Here is a tiny trained network, its code and every weight. The questions are about switching its units off for an input and a target symbol, where a switched-off unit gives its printed mean instead of its output.

import numpy as np


def w(rows, s, z=0):
    codes = np.array(rows[::2]) - 128.0
    scale = np.full(codes.shape[1], s)
    scale[-1] = z or s
    return codes * scale


def norm(h):
    return h / np.sqrt((h * h).mean(-1, keepdims=True) + 1e-5)


def f(y):
    return np.maximum(y, 0)


def softmax(a):
    e = np.exp(a - a.max(-1, keepdims=True))
    return e / e.sum(-1, keepdims=True)


def log_softmax(a):
    a = a - a.max(-1, keepdims=True)
    return a - np.log(np.exp(a).sum(-1, keepdims=True))


def net(x, mask):
    ids = ['εηλμξπψ'.index(c) for c in x.split()]
    T = len(ids)
    res = E[ids] + P[:T]
    u = 0
    for l in range(2):
        q, k, v = (norm(res) @ M[l].T for M in (Q, K, V))
        z = softmax(np.where(np.tri(T) > 0, q @ k.T / 2**0.5, -1e9)) @ v
        res = res + np.where(mask[u], z, O[l][:, -1]) @ O[l][:, :-1]
        u += 1
        y = f(norm(res) @ A[l][:, :-1].T + A[l][:, -1])
        res = res + np.where(mask[u : u + 8], y, B[l][:, -1]) @ B[l][:, :-1]
        u += 8
    return log_softmax(norm(res)[-1] @ U[:, :-1].T + U[:, -1])


Q, K, V, O, A, B = {}, {}, {}, {}, {}, {}
E = w([
[73,114,130,130,162],'ε',
[101,105,79,137,169],'η',
[147,139,165,73,193],'λ',
[191,140,121,99,179],'μ',
[136,128,87,167,55],'ξ',
[82,102,158,23,144],'π',
[108,181,252,121,88],'ψ',
],0.0029)
P = w([
[66,231,134,253,241],'0',
[73,243,97,93,163],'1',
[85,177,145,215,193],'2',
[95,202,98,76,140],'3',
[120,137,152,199,179],'4',
[105,164,103,67,122],'5',
[144,98,157,187,171],'6',
[120,129,106,54,109],'7',
[165,62,158,177,153],'8',
[146,95,110,40,98],'9',
[209,24,173,154,145],'10',
[158,61,109,30,85],'11',
],0.002)
Q[0] = w([
[127,161,47,36,132],'L0H1',
[73,68,45,1,152],'L0H1',
],0.0094)
K[0] = w([
[220,70,154,98,2],'L0H1',
[200,2,156,43,71],'L0H1',
],0.0067)
V[0] = w([
[153,203,96,102,237],'L0H1',
[253,138,162,83,112],'L0H1',
],0.0021)
O[0] = w([
[161,23,145,142,205,251],'L0H1',
[141,254,108,76,254,10],'L0H1',
],0.0023,0.0016)
A[0] = w([
[254,100,14,252,176,7],'L0N1',
[238,165,125,109,159,147],'L0N2',
[161,222,168,56,162,171],'L0N3',
[140,150,131,194,46,172],'L0N4',
[101,113,108,65,140,141],'L0N5',
[117,236,33,15,183,148],'L0N6',
[177,205,5,99,155,136],'L0N7',
[93,141,206,79,173,120],'L0N8',
],0.0033,0.0021)
B[0] = w([
[217,253,99,77,155,174],'L0N1',
[52,169,92,142,150,168],'L0N2',
[101,46,116,178,74,192],'L0N3',
[151,174,127,186,201,183],'L0N4',
[121,181,96,153,150,214],'L0N5',
[177,202,162,191,53,253],'L0N6',
[24,97,144,98,153,174],'L0N7',
[91,139,74,129,157,221],'L0N8',
],0.0033,0.0021)
Q[1] = w([
[129,137,148,112,103],'L1H1',
[17,244,4,79,46],'L1H1',
],0.013)
K[1] = w([
[112,202,253,78,91],'L1H1',
[238,9,170,20,50],'L1H1',
],0.0045)
V[1] = w([
[127,170,252,213,187],'L1H1',
[110,143,218,61,84],'L1H1',
],0.0035)
O[1] = w([
[204,17,186,33,83,253],'L1H1',
[28,125,233,252,219,48],'L1H1',
],0.0025,0.0028)
A[1] = w([
[198,136,209,223,126,77],'L1N1',
[190,105,243,176,167,20],'L1N2',
[162,143,85,88,160,103],'L1N3',
[84,60,221,195,82,131],'L1N4',
[126,120,98,220,107,158],'L1N5',
[196,80,171,121,171,110],'L1N6',
[217,208,204,126,170,57],'L1N7',
[238,158,122,254,100,2],'L1N8',
],0.0053,0.0041)
B[1] = w([
[132,183,4,68,170,162],'L1N1',
[112,229,75,83,178,155],'L1N2',
[152,125,179,207,180,189],'L1N3',
[166,56,161,192,40,254],'L1N4',
[108,144,174,104,167,179],'L1N5',
[60,192,122,149,99,229],'L1N6',
[149,67,182,2,90,158],'L1N7',
[89,24,9,196,137,162],'L1N8',
],0.0058,0.0027)
U = w([
[58,28,139,23,174,20],'ε',
[143,60,1,137,171,31],'η',
[204,121,208,54,181,246],'λ',
[200,178,145,228,196,166],'μ',
[165,209,82,82,34,16],'ξ',
[15,197,155,146,167,220],'π',
[115,59,196,192,58,224],'ψ',
],0.01,0.0014)

Each question gives the input, a string of symbols that net reads in full, and the target symbol t.
The units are the heads (2 rows each of Q, K, V and O) and the neurons (one row each of A and B). Each row of codes is followed by its name. A weight is (code - 128) times the scale printed after its matrix; where a second scale follows, it is the last column's (O, A, B and U).
mask holds one flag per unit, layer by layer, with each layer's heads first. A switched-off unit (its flag False) gives its mean, the last column of its rows in O or B, instead of its output. The means were averaged over made-up inputs and are rounded, as every weight is.
A unit's drop is (log p(t) with every unit on - log p(t) with that unit switched off) / (log p(t) with every unit on - log p(t) with every unit switched off).
The circuit of an input: a set's keep is (log p(t) with only the set's units on - log p(t) with every unit switched off) / (log p(t) with every unit on - log p(t) with every unit switched off). Starting from the 12 units with the biggest drops (on a tie, the unit counted first), units are removed one at a time, each time the one whose removal leaves the highest keep (on an exact tie, the one counted first), for as long as the keep stays at least 0.8.
circuit, biggest first: the units of the circuit, biggest drop first
most important unit: the unit with the biggest drop
top k neurons: the k neurons with the biggest drops, biggest first
k most important neurons of layer l: the k neurons of layer l with the biggest drops, biggest first
input ε ε μ ψ π μ μ μ ε ξ ξ η, target ξ: circuit, biggest first	[L0H1; L0N6]
input μ ε ξ π λ η, target π: circuit, biggest first	[L1H1]
input μ ψ ξ ε, target ψ: top 2 neurons	[L0N6; L0N4]
input ξ ε π ψ λ ξ, target ψ: circuit, biggest first	[L0N7; L1H1; L0H1; L1N4]
input ε ξ ε ξ η η ε π, target π: top 2 neurons	[L0N8; L0N5]
input π π η ε ε ε, target ε: top 4 neurons	[L1N4; L0N1; L1N6; L0N4]
input η λ π μ μ μ ψ λ, target ψ: 2 most important neurons of layer 0	[L0N6; L0N3]
input ξ ε ε ε π ε ε μ ε λ, target μ: top 2 neurons	[L1N3; L0N3]
input ξ λ ψ ψ ξ μ ε π ε μ ε η, target μ: top 3 neurons	[L1N3; L0N5; L0N6]
input ξ ε ε μ ε μ, target μ: 3 most important neurons of layer 0	[L0N3; L0N6; L0N7]
input ε η ψ ψ ε ξ ε ε ξ μ, target ξ: top 3 neurons	[L0N6; L0N2; L0N3]
input η ξ ε ε, target ξ: top 3 neurons	[L0N6; L0N4; L1N4]
input ξ ξ ε μ ε ε ε ε π ε ψ μ, target ψ: top 4 neurons	[L0N7; L0N6; L0N3; L0N2]
input ε ψ ψ η, target ψ: circuit, biggest first	[L1H1; L0N6]
input π ξ μ ε ε ε ε ξ ε λ, target ξ: 3 most important neurons of layer 0	[L0N6; L0N2; L0N3]
input ε ξ λ π ξ ε ξ ε μ, target λ: circuit, biggest first	[L0N1; L1N7]
input π ε ε ε, target ε: circuit, biggest first	[L0H1; L1N4; L1N6]
input ε ξ ε μ ε π ε ε ε μ, target μ: circuit, biggest first	[L1N3; L0N2]
input ε μ η, target μ: most important unit	L0N1
input μ π π ξ ξ, target η: circuit, biggest first	[L1N8]
